Below are the code and all the weights of a small trained network. Each question names an input and a class and asks about switching units off, where a switched-off unit gives its printed mean instead of its output.

import numpy as np


def w(rows, s, z=0):
    codes = np.array(rows[::2]) - 128.0
    scale = np.full(codes.shape[1], s)
    scale[-1] = z or s
    return codes * scale


def norm(h):
    return h / np.sqrt((h * h).mean(-1, keepdims=True) + 1e-5)


def f(y):
    return y / 2 * (1 + np.tanh(0.7978845608 * (y + 0.044715 * y**3)))


def log_softmax(a):
    a = a - a.max(-1, keepdims=True)
    return a - np.log(np.exp(a).sum(-1, keepdims=True))


def net(x, mask):
    res = np.array(x, float).reshape(1, 7) / 4 @ E
    u = 0
    for l in range(2):
        y = f(norm(res) @ A[l][:, :-1].T + A[l][:, -1])
        res = res + np.where(mask[u : u + 11], y, B[l][:, -1]) @ B[l][:, :-1]
        u += 11
    return log_softmax(norm(res)[-1] @ U[:, :-1].T + U[:, -1])


A, B = {}, {}
E = w([
[130,128,128,127],'x0',
[155,43,149,113],'x1',
[127,127,128,129],'x2',
[174,118,112,253],'x3',
[147,138,210,132],'x4',
[128,127,127,129],'x5',
[128,128,128,128],'x6',
],0.013)
A[0] = w([
[112,212,123,142,4],'L0N0',
[49,136,141,91,125],'L0N1',
[120,117,138,110,76],'L0N2',
[95,124,129,58,100],'L0N3',
[85,241,129,154,29],'L0N4',
[154,173,250,137,74],'L0N5',
[128,9,160,122,92],'L0N6',
[169,128,118,235,75],'L0N7',
[115,117,28,116,124],'L0N8',
[77,246,119,160,29],'L0N9',
[135,51,143,119,16],'L0N10',
],0.015,0.0039)
B[0] = w([
[181,87,102,95,165],'L0N0',
[162,153,169,136,207],'L0N1',
[121,145,112,143,128],'L0N2',
[177,181,202,162,219],'L0N3',
[196,59,77,63,209],'L0N4',
[2,15,93,141,208],'L0N5',
[190,147,19,114,225],'L0N6',
[120,223,184,110,253],'L0N7',
[25,39,186,179,213],'L0N8',
[194,60,68,123,220],'L0N9',
[167,107,69,93,162],'L0N10',
],0.012,0.0071)
A[1] = w([
[183,163,10,75,1],'L1N0',
[123,205,155,131,147],'L1N1',
[96,176,129,63,159],'L1N2',
[70,223,124,119,111],'L1N3',
[142,222,143,161,149],'L1N4',
[142,194,212,89,66],'L1N5',
[93,36,171,129,138],'L1N6',
[147,182,215,71,111],'L1N7',
[63,181,155,137,73],'L1N8',
[14,82,117,143,201],'L1N9',
[145,232,127,203,4],'L1N10',
],0.012,0.0033)
B[1] = w([
[203,86,70,72,253],'L1N0',
[141,160,120,114,169],'L1N1',
[193,180,143,176,154],'L1N2',
[165,146,60,107,146],'L1N3',
[153,169,187,91,192],'L1N4',
[129,173,104,217,195],'L1N5',
[87,141,166,130,224],'L1N6',
[128,224,155,209,210],'L1N7',
[210,98,22,104,152],'L1N8',
[2,144,132,124,242],'L1N9',
[155,174,206,112,188],'L1N10',
],0.0087,0.0054)
U = w([
[229,99,71,90,195],'0',
[158,249,185,158,198],'1',
[3,80,149,155,6],'2',
],0.016,0.0016)

Each question gives the input, the list of numbers given to net, and the class t.
The units are the neurons (one row each of A and B). Each row of codes is followed by its name. A weight is (code - 128) times the scale printed after its matrix; where a second scale follows, it is the last column's (A, B and U).
mask holds one flag per neuron, layer by layer. A switched-off neuron (its flag False) gives its mean, the last column of its row in B, instead of its output. The means were averaged over made-up inputs and are rounded, as every weight is.
A unit's drop is (log p(t) with every unit on - log p(t) with that unit switched off) / (log p(t) with every unit on - log p(t) with every unit switched off).
The circuit of an input: a set's keep is (log p(t) with only the set's units on - log p(t) with every unit switched off) / (log p(t) with every unit on - log p(t) with every unit switched off). Starting from the 12 units with the biggest drops (on a tie, the unit counted first), units are removed one at a time, each time the one whose removal leaves the highest keep (on an exact tie, the one counted first), for as long as the keep stays at least 0.8.
units of the circuit, in order: the units of the circuit, biggest drop first
unit that matters most: the unit with the biggest drop
top k neurons: the k neurons with the biggest drops, biggest first
top k neurons in layer l: the k neurons of layer l with the biggest drops, biggest first
drop of u: that unit's drop, to one decimal
input [-8,6,-4,-4,-7,-8,-7], class 2: unit that matters most	L0N8
input [-3,-8,-3,-8,1,2,3], class 0: top 2 neurons in layer 0	(L0N4, L0N9)
input [6,-1,3,-5,7,-2,8], class 2: top 2 neurons	(L0N5, L0N7)
input [-5,-5,-6,5,0,4,6], class 0: top 3 neurons	(L0N9, L0N4, L0N3)
input [-5,-8,-7,5,7,2,-1], class 0: top 2 neurons	(L0N4, L0N8)
input [2,2,-2,2,-3,7,2], class 2: top 2 neurons	(L0N8, L0N3)
input [-7,-6,-2,-5,1,-1,8], class 0: top 2 neurons	(L0N9, L0N4)
input [4,1,4,-2,-2,8,4], class 1: top 2 neurons in layer 0	(L0N3, L0N5)
input [3,2,-1,-6,-7,6,4], class 2: top 3 neurons	(L0N8, L0N7, L1N9)
input [-3,-6,-1,-7,-5,0,-2], class 1: top 4 neurons in layer 0	(L0N3, L0N6, L0N1, L0N5)
input [3,-7,7,-3,7,-1,-3], class 0: top 4 neurons in layer 0	(L0N4, L0N9, L0N8, L0N0)
input [2,-3,-5,-5,6,-5,7], class 2: top 2 neurons	(L0N5, L0N7)
input [-1,6,-1,-7,-8,-5,5], class 2: top 2 neurons in layer 0	(L0N8, L0N7)
input [-7,4,-3,-4,-8,3,5], class 2: top neuron	(L0N8)
input [-6,0,-7,-5,-5,-3,7], class 1: top 3 neurons in layer 0	(L0N3, L0N5, L0N1)
input [-5,2,6,5,1,-1,1], class 1: drop of L0N2	0.0
input [4,2,-5,2,8,-1,2], class 2: drop of L0N5	1.5
input [6,5,2,7,4,-3,1], class 1: drop of L0N7	1.5
input [4,1,-2,-3,-3,4,-8], class 1: top 2 neurons	(L0N3, L0N5)
input [-8,-3,7,-1,-5,6,-1], class 2: units of the circuit, in order	(L0N8)
